-17 -1 -20 -3 -12 -4 5 -14 -7 -18 -24 -4 -10
6 -12 -6 13 -16 -8 -3 -12 -13 4 8 2 -2
-9 -26 24 -41 58 13 -8 55 18 -16 -11 -14 -25
32 -14 39 -18 17 -19 -47 9 0 30 33 -6 22
-5 24 22 -41 17 2 -25 15 15 9 16 -21 8
:
-10 -2 -25 22 8
-4 2 -14 -6 -21
-24 8 -11 33 16
-18 4 -16 30 9
-7 -13 18 0 15
-14 -12 55 9 15
5 -3 -8 -47 -25
-4 -8 13 -19 2
-12 -16 58 17 17
-3 13 -41 -18 -41
-20 -6 24 39 22
-1 -12 -26 -14 24
-17 6 -9 32 -5

6 -56 -7 20
-4 -56 -7 10
35 -52 -4 48
20 -56 -5 34
-14 -56 -7 0
-9 -57 -7 4
:
20 10 48 34 0 4
-7 -7 -4 -5 -7 -7
-56 -56 -52 -56 -56 -57
6 -4 35 20 -14 -9

-17 0 -9 -33 17 -15 -22 -2 -23 10 -7 16 37 13 -23
-28 -4 -2 -30 15 -8 -19 5 -20 35 -13 23 36 6 -21
-11 0 -12 -39 18 -21 -18 -9 -27 7 0 6 35 18 -23
-3 4 -16 -47 18 -25 -14 -17 -25 -13 8 -6 29 23 -22
61 -16 -13 6 23 -26 -17 -8 35 -46 -15 -19 -14 32 -4
:
-23 -21 -23 -22 -4
13 6 18 23 32
37 36 35 29 -14
16 23 6 -6 -19
-7 -13 0 8 -15
10 35 7 -13 -46
-23 -20 -27 -25 35
-2 5 -9 -17 -8
-22 -19 -18 -14 -17
-15 -8 -21 -25 -26
17 15 18 18 23
-33 -30 -39 -47 6
-9 -2 -12 -16 -13
0 -4 0 4 -16
-17 -28 -11 -3 61

-3 40
60 15
57 -9
8 44
:
40 15 -9 44
-3 60 57 8

-13 53 -6 -53 -34
20 0 -40 -11 1
16 -37 -21 25 31
14 -1 -2 12 2
-51 1 28 -39 -8
1 1 -21 -18 -2
62 -24 -44 46 22
:
-34 1 31 2 -8 -2 22
-53 -11 25 12 -39 -18 46
-6 -40 -21 -2 28 -21 -44
53 0 -37 -1 1 1 -24
-13 20 16 14 -51 1 62

-2 -35 0 -5 4 0 6
-22 0 6 -7 -6 5 5
-7 0 8 0 -29 -10 -57
-5 38 3 8 0 -6 -22
27 -7 -32 -2 26 -21 -14
0 43 20 54 0 3 9
:
6 5 -57 -22 -14 9
0 5 -10 -6 -21 3
4 -6 -29 0 26 0
-5 -7 0 8 -2 54
0 6 8 3 -32 20
-35 0 0 38 -7 43
-2 -22 -7 -5 27 0

-64 -47 1 -25 13 24
-33 -27 10 13 -14 22
8 -25 46 -57 13 -14
-24 -8 30 7 -18 -7
0 30 -33 33 13 2
-17 21 15 50 17 9
0 48 -33 11 -10 -25
6 -8 -10 -10 0 7
:
24 22 -14 -7 2 9 -25 7
13 -14 13 -18 13 17 -10 0
-25 13 -57 7 33 50 11 -10
1 10 46 30 -33 15 -33 -10
-47 -27 -25 -8 30 21 48 -8
-64 -33 8 -24 0 -17 0 6

14 12 -34 -10 19 -10
-35 -20 40 13 -29 -29
-22 -2 22 2 -5 -62
-16 -4 11 2 -7 -15
-37 -29 49 12 -44 0
-13 -4 -4 0 -4 -15
-34 -15 41 6 -25 -43
11 6 -14 -3 12 -6
:
-10 -29 -62 -15 0 -15 -43 -6
19 -29 -5 -7 -44 -4 -25 12
-10 13 2 2 12 0 6 -3
-34 40 22 11 49 -4 41 -14
12 -20 -2 -4 -29 -4 -15 6
14 -35 -22 -16 -37 -13 -34 11
---
50 18 -6 -4
-2 -9 21 39
-13 -6 -21 -19
1 -9 -31 -15
:
-2 -9 21
-13 -6 -21

-7 2 1 10 6
-58 -33 7 18 -61
17 -5 -14 -3 3
14 10 -14 -5 18
6 -2 0 5 -4
:
-58 -33 7
17 -5 -14

2 -48 -16 -30 -39
-10 -13 33 26 8
-25 -26 -6 10 4
:
-10 -13 33
-25 -26 -6

-57 48 4 -26 -9
-4 53 9 -55 8
4 13 2 -28 5
:
-4 53 9
4 13 2

-13 43 14
-20 -57 -3
-3 -49 -14
-3 10 16
-36 27 -7
:
-20 -57 -3
-3 -49 -14

36 30 29
58 28 39
25 34 37
35 25 28
34 31 29
:
58 28 39
25 34 37
